Here is a tiny trained network, its code and every weight. The questions are about switching its units off for an input and a class, where a switched-off unit gives its printed mean instead of its output.

import numpy as np


def w(rows, s, z=0):
    codes = np.array(rows[::2]) - 128.0
    scale = np.full(codes.shape[1], s)
    scale[-1] = z or s
    return codes * scale


def f(y):
    return np.maximum(y, 0)


def log_softmax(a):
    a = a - a.max(-1, keepdims=True)
    return a - np.log(np.exp(a).sum(-1, keepdims=True))


def net(x, mask):
    res = np.array(x, float).reshape(1, 7) / 4 @ E
    y = f(res @ A[0][:, :-1].T + A[0][:, -1])
    res = res + np.where(mask, y, B[0][:, -1]) @ B[0][:, :-1]
    return log_softmax(res[-1] @ U[:, :-1].T + U[:, -1])


A, B = {}, {}
E = w([
[91,155,94],'x0',
[122,154,111],'x1',
[203,165,127],'x2',
[116,74,182],'x3',
[254,82,162],'x4',
[163,121,214],'x5',
[140,228,207],'x6',
],0.007)
A[0] = w([
[132,133,129,48],'n0',
[133,127,134,81],'n1',
[208,145,19,56],'n2',
[68,68,126,99],'n3',
[130,128,121,63],'n4',
[162,102,144,46],'n5',
[253,39,181,143],'n6',
[99,102,158,40],'n7',
[126,163,159,188],'n8',
[90,83,129,46],'n9',
[171,80,138,2],'n10',
[116,118,125,53],'n11',
[108,97,123,120],'n12',
],0.019,0.0059)
B[0] = w([
[142,101,119,128],'n0',
[124,121,126,129],'n1',
[56,81,107,182],'n2',
[146,101,83,182],'n3',
[138,130,124,128],'n4',
[126,159,99,147],'n5',
[209,155,3,251],'n6',
[134,89,150,139],'n7',
[110,194,83,178],'n8',
[157,91,137,153],'n9',
[141,170,110,150],'n10',
[132,118,75,130],'n11',
[165,117,134,153],'n12',
],0.035,0.014)
U = w([
[170,173,170,129],'0',
[127,126,133,177],'1',
[141,124,252,11],'2',
[165,141,109,225],'3',
[138,152,180,21],'4',
[171,152,149,71],'5',
[148,87,109,101],'6',
],0.017,0.011)

Each question gives the input, the list of numbers given to net, and the class t.
The units are the neurons (one row each of A and B). Each row of codes is followed by its name. A weight is (code - 128) times the scale printed after its matrix; where a second scale follows, it is the last column's (A, B and U).
mask holds one flag per neuron, in row order. A switched-off neuron (its flag False) gives its mean, the last column of its row in B, instead of its output. The means were averaged over made-up inputs and are rounded, as every weight is.
A unit's drop is (log p(t) with every unit on - log p(t) with that unit switched off) / (log p(t) with every unit on - log p(t) with every unit switched off).
The circuit of an input: a set's keep is (log p(t) with only the set's units on - log p(t) with every unit switched off) / (log p(t) with every unit on - log p(t) with every unit switched off). Starting from the 12 units with the biggest drops (on a tie, the unit counted first), units are removed one at a time, each time the one whose removal leaves the highest keep (on an exact tie, the one counted first), for as long as the keep stays at least 0.8.
circuit, biggest first: the units of the circuit, biggest drop first
top k neurons: the k neurons with the biggest drops, biggest first
drop when u is switched off: that unit's drop, to one decimal
input [2,-3,0,-1,-4,1,7], class 0: top neuron => n6
input [-6,-1,-7,-4,-8,-8,3], class 6: top 3 neurons => n6, n3, n8
input [-7,-5,6,-6,-1,-8,4], class 1: circuit, biggest first => n6, n2
input [1,3,-8,-7,-3,7,-4], class 6: circuit, biggest first => n6, n8
input [-7,-8,-8,7,-4,7,2], class 6: top 2 neurons => n7, n3
input [-2,8,-6,0,-2,2,-4], class 6: top 3 neurons => n6, n8, n3
input [2,-1,-6,8,1,1,-8], class 6: top 2 neurons => n3, n9
input [7,5,7,-8,-2,7,-1], class 6: top 2 neurons => n2, n6
input [1,6,1,4,-5,-6,7], class 1: drop when n6 is switched off => 1.1
input [-6,-6,-2,1,-1,-5,0], class 6: drop when n10 is switched off => 0.1
input [3,1,6,-8,-8,-8,4], class 1: drop when n11 is switched off => 0.0
input [4,8,2,-2,-7,-8,4], class 1: drop when n6 is switched off => 0.8
